(in the rows, 128 means zero)
Facts:
{batum brastozes debrade doflek fitrir flatral flegral flufu gafar gepi plesu plota riste stota triflebok} κ 798
{begil bolek broni brotra dani datak muplu rustustor semin stusketu tabrifo tegon trobak voza} κ 225
{bravuk brusosor fabrodrin flodran gokul gubibi kebil klekis klemun ligram mutrek ribrakol sidos skiflapus tudol vekede vovem zoskabrus} κ 222
{brezuflil broklol drubrulu farom gudi kigragal kluvum koruk latru neplubrun nosor pemora redron stimum zazas} κ 887
{brudrak dolom grogrem kluklun lomaplan magar podo robres skiplafla skozu tidrir tuso} κ 637
{brusobrun dropil fuzudrer grebrin gropu groze miklus moklos nanul pibis rafos skagro trumek vamimum zusalir} κ 783
{droplefe dudru gival grekam grodoki gule kleskek linar navini pekar pluflim renevi} κ 32
ψ lapun <- batum debrade doflek flegral plota
ψ memi <- begil tegon
ψ vugem <- bolek kigragal lomaplan
ψ rozuka <- brastozes dolom
ψ drodril <- bravuk navini neplubrun robres skiplafla
ψ ruvel <- brezuflil broni flodran fuzudrer grebrin rafos skagro
ψ flesal <- broklol magar vekede
ψ pelus <- brotra stota tabrifo triflebok trumek
ψ drapli <- brudrak kluklun podo skozu vovem
ψ melo <- brusobrun sidos zusalir
ψ deta <- brusosor gubibi
ψ zokam <- dani dudru gival kebil linar
ψ vebrisim <- datak drubrulu grogrem gudi miklus pemora tudol
ψ poveski <- dropil droplefe
ψ lelel <- fabrodrin semin skiflapus
ψ kloflam <- farom
ψ klozo <- fitrir muplu
ψ sonul <- flatral kluvum moklos renevi
ψ tafo <- flufu gokul zoskabrus
ψ fastir <- gafar
ψ vikler <- gepi stimum tidrir
ψ steklobron <- grekam tuso vamimum
ψ fiski <- grodoki pekar
ψ mamo <- gropu
ψ vasar <- groze klemun ligram nanul redron ribrakol rustustor stusketu
ψ klibrostim <- gule plesu
ψ skiste <- klekis
ψ gatok <- kleskek
ψ grubrel <- koruk latru voza
ψ dimak <- mutrek pibis
ψ tripli <- nosor trobak
ψ rine <- pluflim
ψ pligik <- riste
ψ kifastar <- zazas
batum β: tudol redron pibis vamimum rustustor dropil
beze β: skagro grubrel
brastozes β: drubrulu mamo flegral dropil
broklol β: plesu rine dropil
brotra β: vekede
brudrak β: tafo drodril
brusobrun β: pemora vamimum
brusosor β: mutrek redron
dimak β: melo
doflek β: gubibi
dolom β: latru
dralil β: kloflam gafar
drapli β: zokam
dudru β: muplu latru
farom β: tafo triflebok plota
flesal β: gival tabrifo
fuzudrer β: klozo klemun skiflapus begil
gepi β: flufu lapun moklos
gokul β: datak rustustor
gropu β: fitrir grodoki tabrifo
gudi β: brezuflil
gule β: datak vugem
kigragal β: gival
klibrostim β: gival flodran flatral
kluklun β: skiplafla bolek
kluvum β: tudol
koruk β: broni vikler stusketu
lomaplan β: fitrir
magar β: redron neplubrun moklos
memi β: grebrin flufu datak ruvel grekam
navini β: grubrel
nosor β: pibis tabrifo mamo
pekar β: flatral
pelus β: tafo vebrisim bravuk bolek klekis
pligik β: debrade
pluflim β: zusil linar
podo β: flegral rine
poveski β: dani klozo tabrifo flodran drodril
riste β: melo
robres β: vamimum begil kloflam
semin β: broni lapun
sidos β: mutrek skagro grebrin
skiste β: skiflapus
stimum β: flufu vebrisim rafos
stota β: skozu vugem
tegon β: muplu neplubrun
tidrir β: tafo ribrakol
tripli β: kleskek
trobak β: skozu fiski
trumek β: groze kloflam
tuso β: tafo
vasar β: broni mutrek vamimum
vili β: vikler vekede zusil vugem grekam plota
vovem β: stusketu debrade
voza β: kleskek grodoki lelel
zazas β: ribrakol
zoskabrus β: redron kloflam
zusalir β: muplu triflebok grogrem

Known rows:
kluklun: [171 177 181 105 158 134 143 109 126 165 108 143 134 102  98 129  67 106
 113 122 120 130 134 121 165 130 103  77 102 126 123 116 165 124 153 121]
kigragal: [130 149 180 129 172 164 118 125 114 143 152 112 126 108 181 108 101 124
 120 132 129 103 107 149 120 149 166 172 141 120 120 138 103 136  94  97]
lelel: [104 131 140 128 131 119 118 138 129 131 131 145  94 133 125 121 135 129
 132 117 139 161 134 138 126 140 139 129 123 132 141 118 115 124 130 147]
semin: [133 139 167 130 140 114 126 127 119 132 135 110 142  87 219 132 102 141
 122 133 127 121 118 116 114 119 132 132 131 125 107 155 134 165 112  68]
broni: [100  97 188  96 117 113 122 126 106 115 132 118 149 103 206 115 100 142
 138 136 122 114 141 121 107 106 130 141 136 130 121 126 125 162 103  70]
ruvel: [ 75 120 163 116  42 118 119 134 112 129 123 135 145 137 158 127 142 138
 131 123 117 134 143 126 125 101 151 127 114 140 141 113 129 126 142 148]
rafos: [120  94  78 122  86  87 145 120 151 131 115 154 166 144  30 117 134 117
 137 121 122 136 163 102 149 104  62  57 106 129 135 100 159  92 180 151]
riste: [134 127  93 150 127 141 127 133 138 130 146 119 141 137 108 129 150 126
 129 132 126 112 117 126 129 131 137 137 136 122 126 132 113 113 130 133]
stota: [133 142 100 144 105 134 125 144 144 119 156 102 156 138 109 148 159 128
 139 132 121 122 106 136 134 137 134 138 134 123 112 125 113 142 146 139]
vili: [126 162 141 148  84 119 120 144 135 137 128 120 124 115 175 152 139 135
 113 126 125 153 121 121 144 133 152 128 113 126 122 138 117 151 162 150]
tegon: [139 156 152 129 148 120 129 125 117 138 131 120 147  87 217 124  95 142
 108 132 139 122 116 124 101 112 131 137 130 130 104 143 147 146 112  68]
neplubrun: [140 127 171 112 163 165 126 116  98 114 118 109 116 129 186 134 106 135
 125 151 127  97 117 136 112 106 161 180 140 131 124 129 132 131  91  82]
pemora: [140 139 152 105 153 148 123 117 103 126 111 111 124 114 201 126 120 133
 136 142 111  87 121 149 112 136 164 183 147 126 136 131 118 155  77  98]
dralil: [126 137 140 145 102 123 128 128 121 142 118 145 106 124 144 129 155 142
 121 120 134 150 134 119 134 129 140 138 121 121 131 162 138 136 114 160]
flegral: [119 108  65 136 136 142 131 134 125 104 132 123 134 151  88 133 143 121
 149 128 135 120 116 138 105 134 131 145 135 150 134 118 120 107 109 134]
dropil: [127  87  45 124 123  94 150 121 146 121 101 160 142 147  18 133 125 109
 165 113 133 151 159 111 128 132  49  55 110 154 147 120 153 106 139 161]
fitrir: [112 105 101 133 147 140 123 131 134 120 150 127 127 150  86 115 144 120
 140 125 130 115 125 140 117 141 127 136 140 129 136 114 104 107 118 135]
grogrem: [173 167 156  80 154 121 141 104 124 151  82 148 129 111 107 129  75 106
 122 127 106 121 147 135 154 130  93  87 110 132 142  97 168 130 145 129]

Rows:
No name comes twice in this set of rows, the named rows included.
[123 158 177 111 137 108 122 138 128 128 152 107 148  92 202 138  97 138
 125 127 128 134 112 131 114 130 133 135 135 122 101 129 126 178 134  76] | brotra
[103 125 184  91 182 113 121 128 122 128 156 132 128 109 154  99  86 133
 140 112 141 136 125 149  95 146 115 137 144 130 116 118 118 151  93  82] | tabrifo
[138 156 182 131 132 158 120 132 109 130 139  92 140 106 213 143 114 132
 126 139 113 104 102 130 130 128 172 163 138 125 113 147 109 166 111  93] | koruk
[132  98 103 133 125 139 129 119 123 113 134 128 130 153  92 126 161 135
 137 137 123 112 132 124 126 122 127 150 143 122 131 133 122 117 114 139] | gafar
[109 140 149 108 145 118 122 130 129 126 117 148  90 153 126 125 139 140
 111 132 142 157 136 139 125 107 132 142 122 128 134  97 139 101 149 135] | tafo
[135 159 153 140 153 165 122 127 106 144 143 108 137 100 192 118  99 123
 127 131 130 106  99 149 108 150 170 165 136 134 119 150 116 140  80 100] | nosor
[144  89  69 118 111  87 151 118 150 120 106 158 142 147  20 138 138 118
 151 123 124 149 165 100 149 110  54  61 112 134 139 117 157 117 162 157] | moklos
[121 130 136  93 146 102 119 127 121 105 113 116 131  94 221 137 100 135
 140 138 118 114 134 140 101 123 127 145 138 132 127 114 123 171 114  61] | datak
[139 171 178 124 163 162 120 125 118 136 141 105 131 111 188 124 107 133
 105 140 129 102 105 146 121 120 169 172 140 118 114 127 124 123 112  95] | zazas
[109 134 187 111 131 160 116 125 102 131 146 106 142 122 184 112 108 128
 125 141 122  98 115 147 113 120 168 172 138 133 125 118 117 128  94  93] | brezuflil
[129 108 102 122 118 135 129 124 131  99 126 118 133 159  96 142 156 134
 137 145 122 113 125 127 125 106 132 150 139 129 128 111 129 122 139 122] | flufu

Now the same elements, written a new way:
Known rows:
beze: [126 131 130 142 119 126 167 122 123 130 138 130 136 165 138 129 114 132
 122 130 128 142 127 144 175 127 135 104 130 139 109 142  92  85  97 142
 126 130 107 105 128 121 116 130 137 104 149 136]
ribrakol: [112 111 132  61 132 135 148 155 116 123 135 137 131  91 117 144 108 127
 130 152  96 136 153 101 107 147 106 195 134 135 130 122 150 147  98 129
 107 110 148 130 127 152 128 134 139 143  95 146]
fuzudrer: [144 118 171 129 130 128 117 121 121 131 121 107 133 104 123 135 115 143
 107 146 119 121 156 129 131 145 139 114 142 143 130 145 148  98 101 124
 131 120 118 146 148 126 134 122 129 141 133 138]
kigragal: [142 143 110 192 136 122 170 117 123 121 120 124 129 126 145 154  94 155
 117 128 115 123 105 114 131 142 126 108 134 132 122 137 105 109 128 124
 139 142 126 143 122 106 110 102 138 142 100 100]
tripli: [127 136 128 154 121 127 174 122 122 130 136 134 135 160 133 133 112 136
 126 129 128 142 128 143 171 128 138 107 129 140 110 142  87  86 103 140
 128 132 107 107 127 122 112 125 136 115 147 136]
navini: [112  65 150  77 137 137  95 144 122 128 130  98 145 118 148 149 123 143
 136 125 105 149 170 135 141 160 139 129 112 134 104 136 137 126  83 116
 152 127 141 126 125  85 122 133 148 173 141 126]
fitrir: [121 115 136 104 117 131 161 123 115 124 132 119 123 104 109 142 101 132
 136 136 115 124  91  94  95 135 122 118 131 142 118 118 164 162 116 125
 117 120 160 156 126 116 136 125 136 133 107 127]
mamo: [119 126 102 167 113 128 169 124 120 125 138 154 122 148 122 143 110 127
 158 127 127 136 103 151 147 135 129 130 132 146  98 142  96 114 123 144
 112 117 110 108 129 138 116 134 138 101 152 146]
melo: [119 134 103 156 112 129 164 127 116 125 138 148 122 157 126 137 110 124
 152 126 130 137 115 149 154 136 131 121 127 148  91 138 105 117 120 145
 109 118 108 107 126 138 120 140 139 108 152 150]
zazas: [141 153 123 137 132 114 154 132 127 122 124 121 136 158 138 142 108 134
 107 145 115 126 102 104 142 147 115 126 126 127 114 141 119 124 135 127
 142 148 133 137 131 124 115 148 137 134 120 113]
gival: [123  83 119 131 127 137 100 146 122 122 132 133 130  76 133 176 102 140
 173 117 107 144 156 140 108 162 132 155 128 146 118 134 132 145 122 114
 129 111 149 119 124  86 120 100 145 173 139 128]
sidos: [127  91 172  64 126 134 118 127 125 128 138  89 144 106 132 129 113 133
 117 139 111 133 141 108 134 141 134 117 135 137 125 128 147 133  92 118
 139 126 156 137 128  94 131 126 136 132 127 124]
flegral: [115 105 135  92 119 132 159 123 114 124 132 109 120 112 112 137 107 132
 141 136 116 124  80  95  98 137 122 115 124 140 106 119 166 167 109 125
 125 121 162 159 124 112 134 141 138 131 108 129]
flufu: [120 115 140  86 115 129 153 124 116 123 134 110 127 113 115 133 104 123
 134 138 117 123  91  94 103 136 120 113 130 141 115 117 177 166 114 126
 114 119 163 154 126 116 141 138 136 122 113 131]
kluklun: [146 146 153  93 116 125 122 133 129 125 138 111 138 105 128 125 106 124
 122 139 125 131 140  94 136 142 126 125 137 146 135 128 124 129 116 117
 134 135 153 123 126  98 130 112 127 136 125 131]
drodril: [105 108  94 162 123 128 183 130 120 126 132 150 116 161 119 147 117 136
 165 129 126 146  70 155 145 141 123 135 118 137  82 141  88 113 103 144
 127 119 112 119 129 136 108 156 141 116 156 145]
doflek: [121 112 160  81 126 130 163 121 120 129 130  92 133 121 124 129 108 142
 112 140 117 130  95  88 118 131 129  98 122 132 120 119 155 137  93 121
 143 137 159 158 124  98 131 130 135 144 105 120]
trobak: [136 121 127 128 136 122  96 141 122 119 130 108 146 141 165 152 105 133
 114 131 103 126 157 142 157 154 134 130 123 130 102 148 144 135 140 123
 132 134 123 119 129 108 117 140 149 149 135 104]

Rows:
No name comes twice in this set of rows, the named rows included.
[113 106 134  87 119 131 155 122 115 123 132 107 124 115 114 133 107 130
 135 136 118 125  78  95 102 138 120 112 123 140 106 117 173 167 106 125
 123 119 161 158 124 110 137 144 138 129 110 129] | debrade
[136 136 127 100 109 125 112 132 126 119 139 122 128  99 124 128 102 111
 145 133 125 123 124 103 120 149 118 137 138 156 119 123 148 159 131 122
 109 117 155 124 126 103 138 122 131 116 130 140] | skozu
[124 100 107 177 100 133 160 127 131 123 141 170 138 169 120 155 116 109
 143 128 122 143 117 146 152 158 127 117 148 141  87 120 103 120 125 150
 100 130 114 116 134 188 116 134 141 100 170 138] | vebrisim
[127  96 157 120 124 131 109 131 116 128 123 126 126  83 109 159 110 134
 144 138 115 127 156 132  97 150 134 133 137 148 130 137 183 132 113 123
 112 100 133 148 147 120 144 118 134 154 134 146] | flodran
[133 122 104 147 128 124  99 144 117 115 132 129 128 127 150 166 100 127
 153 130 103 120 131 146 130 161 129 155 125 140  87 150 140 168 167 125
 123 121 132 120 128 118 116 149 150 146 139 114] | dani
[121 114 139  91 115 130 158 124 116 124 133 116 124 109 109 138 103 128
 138 138 116 121  96  93  98 137 123 117 131 143 115 119 167 167 119 127
 117 119 163 155 126 119 137 134 136 127 109 133] | plesu
[133 123 106 143 129 123 102 147 118 115 132 132 132 134 147 166 103 124
 148 133 102 122 134 145 132 161 127 157 126 137  88 150 147 167 166 127
 120 122 129 120 130 127 116 154 150 146 142 117] | bolek
[118  80 150  63 130 129  74 141 130 123 133  96 157 116 159 142 116 125
 120 125 109 147 182 133 154 159 129 125 121 137 124 130 169 125  87 117
 126 119 142 112 129  73 134 123 144 146 144 124] | gule
[142 116 156 145 116 131 174 115 122 133 144 135 132 156 123 136 120 142
 142 140 117 134 139 142 161 125 148 113 149 139 111 162  44  90 120 138
 154 135 117 112 128 139 101 137 137  90 147 138] | dralil
[124 115 137 110 128 130 180 121 119 130 141 133 140 149 143 118 119 139
 110 146 104 133 175 135 174 124 121 148 150 135 127 153  67  78  87 146
 120 122 105 100 121 152 109 133 141  61 104 141] | vasar
[140 108 131 151 130 118  68 133 115 119 120 126 134 129 146 165 110 127
 135 136 101 111 180 164 131 162 134 141 135 142 102 167 181 143 162 129
 110 105 105 127 148 130 130 153 148 130 148 129] | broni

The same elements again, as new rows of numbers:
Known rows:
gatok: [106  99 154 173 126 131 132 135 147 144 103 114 123 100 108  90 133 170
 136 103 216 130 180  93 127 109]
plesu: [127 119 163 154 123 113 133 143 118 163  93 129 138 112 119 107 111 160
 123  98 205 122 169  99 130 137]
skiflapus: [121 120 143 153 154 129 122 149 150 176  87 108 113 111  99  94 119 149
 126 105 203 144 151  81 114 120]
grubrel: [106  89 158 168 128 130 131 138 147 145 100 118 125 101 105  89 133 169
 139 100 213 127 180  91 128 105]
gule: [124  82 170 116 155 125 111 138 167 165  88 125 142 141  82  98 140 110
 141  87 178 158 134  76 126 122]
muplu: [122 112 125 167 156 150 155 143 103 170  83 124 133 114 124 119 106 159
 115  92 184 106 174 116 126 140]
tidrir: [105  78 167 193 162 120  92 107 122 129  64 118 118 113  77 138 128 132
  92 111 220 139 152  92 147 149]
zoskabrus: [134 136 146 178 138 131 114 130 151 172  96 139  80 144  63  98 142 137
 104  98 212 120 154 105  79 120]
mamo: [113  96 152 175 124 129 131 138 145 144 102 111 124  97 109  89 132 168
 135  97 221 133 181  93 128 105]
drubrulu: [131 126 157 148 120 102 127 159 121 179  83 112 147 120 120 109 112 144
 115  97 194 113 160  85 118 146]
kluklun: [124  94 163 162 150 137 122 131 134 147  76 129 119 118  87 108 125 126
 115  93 213 122 159 105 144 120]
flufu: [124 111 171 144 125 112 132 141 118 162  90 136 142 112 119 106 113 156
 129  97 198 121 170  96 130 135]
plota: [117 111 164 154 128 113 119 146 115 154  94 132 140 122 125 109 105 161
 120 100 202 134 172  97 131 148]
miklus: [ 95 108 152 171 113  99 132 147 150 157 112 122 128  94  95 111 115 160
 144  98 209 124 198  90 121 106]
brezuflil: [137 123 156 141 124 108 130 134 126 171  89 118 134 122 125 112 108 164
 117  86 189 120 144  89 123 145]
zazas: [130  98 163 153 142 107 109 128 109 160  77 129 146 124 105 125 119 142
 106  88 197 135 144  92 110 151]
pekar: [143 106 152 152 149 123 117 140 167 165  99  94 141 132  84 106 135 110
 121  74 203 168 137  90 118 122]
klekis: [117 119 142 156 155 126 120 146 149 176  87 108 112 111  99  98 118 152
 126 112 202 147 149  79 116 126]

Rows:
No name comes twice in this set of rows, the named rows included.
[110  95 152 167 117  99 127 111 151 140 110 140 112 103  85 119 120 164
 138  67 210 133 181 103 111  95] | fuzudrer
[132 104 155 149 127 104 119 151 117 170  79 127 148 128 107 117 119 127
 113  80 186 116 158  91 108 138] | gudi
[118  82 166 166 103 128 109 103 144 150  88 150  97 125  93  95 159 147
 143  94 214 131 193  96 109  93] | vasar
[123 116 161 151 128 115 123 148 119 157  99 134 140 124 128 102 104 160
 122  93 206 133 174 101 128 141] | flegral
[127  94 162 157 146 137 125 137 137 149  75 132 121 122  90 103 128 127
 118  86 213 120 161 111 142 115] | podo
[153 131 152 157 140 118 125 152 170 172 103  75 144 111  97  95 125 119
 120  78 224 176 136  89 128 118] | gival
[125  78 149 184 127 118 117 136 141 131  94 106 129  91  99  96 134 148
 125  69 236 147 175 101 117  90] | poveski
[122 115 160 160 143 138 131 144 136 157  82 122 116 116 103  98 117 143
 121 106 215 121 163 101 155 126] | skiplafla
[132  97 165 138 140 111 117 137 112 164  81 138 148 128 108 112 120 138
 118  82 189 128 148  95 111 140] | stimum
[123  96 161 153 134 116 116 144 112 147  96 143 140 131 114 108 111 146
 118  77 201 134 172 107 119 134] | doflek

